Below are the code and all the weights of a small trained network. Each question names an input and a class and asks about switching units off, where a switched-off unit gives its printed mean instead of its output.

import numpy as np


def w(rows, s, z=0):
    codes = np.array(rows[::2]) - 128.0
    scale = np.full(codes.shape[1], s)
    scale[-1] = z or s
    return codes * scale


def norm(h):
    return h / np.sqrt((h * h).mean(-1, keepdims=True) + 1e-5)


def f(y):
    return np.maximum(y, 0)


def log_softmax(a):
    a = a - a.max(-1, keepdims=True)
    return a - np.log(np.exp(a).sum(-1, keepdims=True))


def net(x, mask):
    res = np.array(x, float).reshape(1, 7) / 4 @ E
    u = 0
    for l in range(3):
        y = f(norm(res) @ A[l][:, :-1].T + A[l][:, -1])
        res = res + np.where(mask[u : u + 3], y, B[l][:, -1]) @ B[l][:, :-1]
        u += 3
    return log_softmax(norm(res)[-1] @ U[:, :-1].T + U[:, -1])


A, B = {}, {}
E = w([
[132,127,124],'x0',
[127,127,135],'x1',
[129,123,128],'x2',
[215,3,97],'x3',
[129,127,128],'x4',
[126,124,130],'x5',
[171,162,115],'x6',
],0.004)
A[0] = w([
[185,86,253,153],'0.n1',
[137,136,136,95],'0.n2',
[197,22,35,252],'0.n3',
],0.0042,0.0031)
B[0] = w([
[52,179,102,163],'0.n1',
[148,121,121,128],'0.n2',
[51,252,224,255],'0.n3',
],0.0035,0.0048)
A[1] = w([
[170,214,45,7],'1.n1',
[25,177,200,221],'1.n2',
[110,195,253,221],'1.n3',
],0.0046,0.0016)
B[1] = w([
[243,88,147,145],'1.n1',
[141,3,103,253],'1.n2',
[194,100,38,254],'1.n3',
],0.0043,0.0063)
A[2] = w([
[122,136,130,102],'2.n1',
[188,70,255,72],'2.n2',
[219,29,169,4],'2.n3',
],0.0049,0.0032)
B[2] = w([
[110,131,113,128],'2.n1',
[54,254,128,177],'2.n2',
[22,229,65,249],'2.n3',
],0.0053,0.0016)
U = w([
[120,123,95,187],'0',
[27,248,162,82],'1',
[139,104,100,133],'2',
[138,105,105,92],'3',
[148,102,115,88],'4',
[144,106,118,46],'5',
[167,108,221,253],'6',
],0.011,0.0036)

Each question gives the input, the list of numbers given to net, and the class t.
The units are the neurons (one row each of A and B). Each row of codes is followed by its name. A weight is (code - 128) times the scale printed after its matrix; where a second scale follows, it is the last column's (A, B and U).
mask holds one flag per neuron, layer by layer. A switched-off neuron (its flag False) gives its mean, the last column of its row in B, instead of its output. The means were averaged over made-up inputs and are rounded, as every weight is.
A unit's drop is (log p(t) with every unit on - log p(t) with that unit switched off) / (log p(t) with every unit on - log p(t) with every unit switched off).
The circuit of an input: a set's keep is (log p(t) with only the set's units on - log p(t) with every unit switched off) / (log p(t) with every unit on - log p(t) with every unit switched off). Starting from all 9 units, units are removed one at a time, each time the one whose removal leaves the highest keep (on an exact tie, the one counted first), for as long as the keep stays at least 0.8.
units of the circuit, in order: the units of the circuit, biggest drop first
top k neurons: the k neurons with the biggest drops, biggest first
top k neurons in layer l: the k neurons of layer l with the biggest drops, biggest first
drop when u is switched off: that unit's drop, to one decimal
input [4,-3,-2,-5,4,7,4], class 4: units of the circuit, in order	0.n3; 2.n3; 1.n1
input [6,8,-2,-5,-7,-7,-5], class 0: units of the circuit, in order	0.n3; 1.n2
input [2,-2,-1,-4,2,1,7], class 6: top neuron	1.n1
input [-3,5,-1,7,-7,6,-4], class 1: units of the circuit, in order	2.n2; 1.n2; 1.n3; 0.n3
input [7,4,-8,-4,-5,0,-4], class 5: units of the circuit, in order	0.n3; 1.n2
input [8,7,5,8,5,-1,4], class 1: top 2 neurons	0.n3; 1.n3
input [-8,2,7,-7,-5,7,-8], class 2: units of the circuit, in order	0.n3; 1.n2; 2.n3
input [5,4,5,-2,4,4,8], class 6: top 2 neurons	1.n2; 1.n1
input [3,5,0,8,-6,7,2], class 1: top 3 neurons	0.n3; 1.n3; 1.n2
input [6,-3,0,7,1,3,-5], class 1: top 2 neurons in layer 2	2.n2; 2.n3
input [2,0,-8,8,7,2,-6], class 1: top 2 neurons in layer 1	1.n2; 1.n3
input [7,-1,-7,-5,-5,-8,5], class 4: top 2 neurons in layer 2	2.n3; 2.n2
input [4,5,-3,-5,-8,0,-8], class 3: top 2 neurons	0.n3; 1.n2
input [4,2,-7,8,0,5,4], class 1: top 2 neurons in layer 1	1.n3; 1.n2
input [2,-4,-7,8,-6,-1,-7], class 1: drop when 1.n2 is switched off	0.4
input [-8,1,8,-5,7,0,-7], class 2: drop when 1.n2 is switched off	0.2
input [-2,8,-6,-6,7,3,4], class 0: drop when 2.n2 is switched off	0.1
input [8,-2,-7,-5,-8,-5,4], class 2: top neuron in layer 1	1.n1
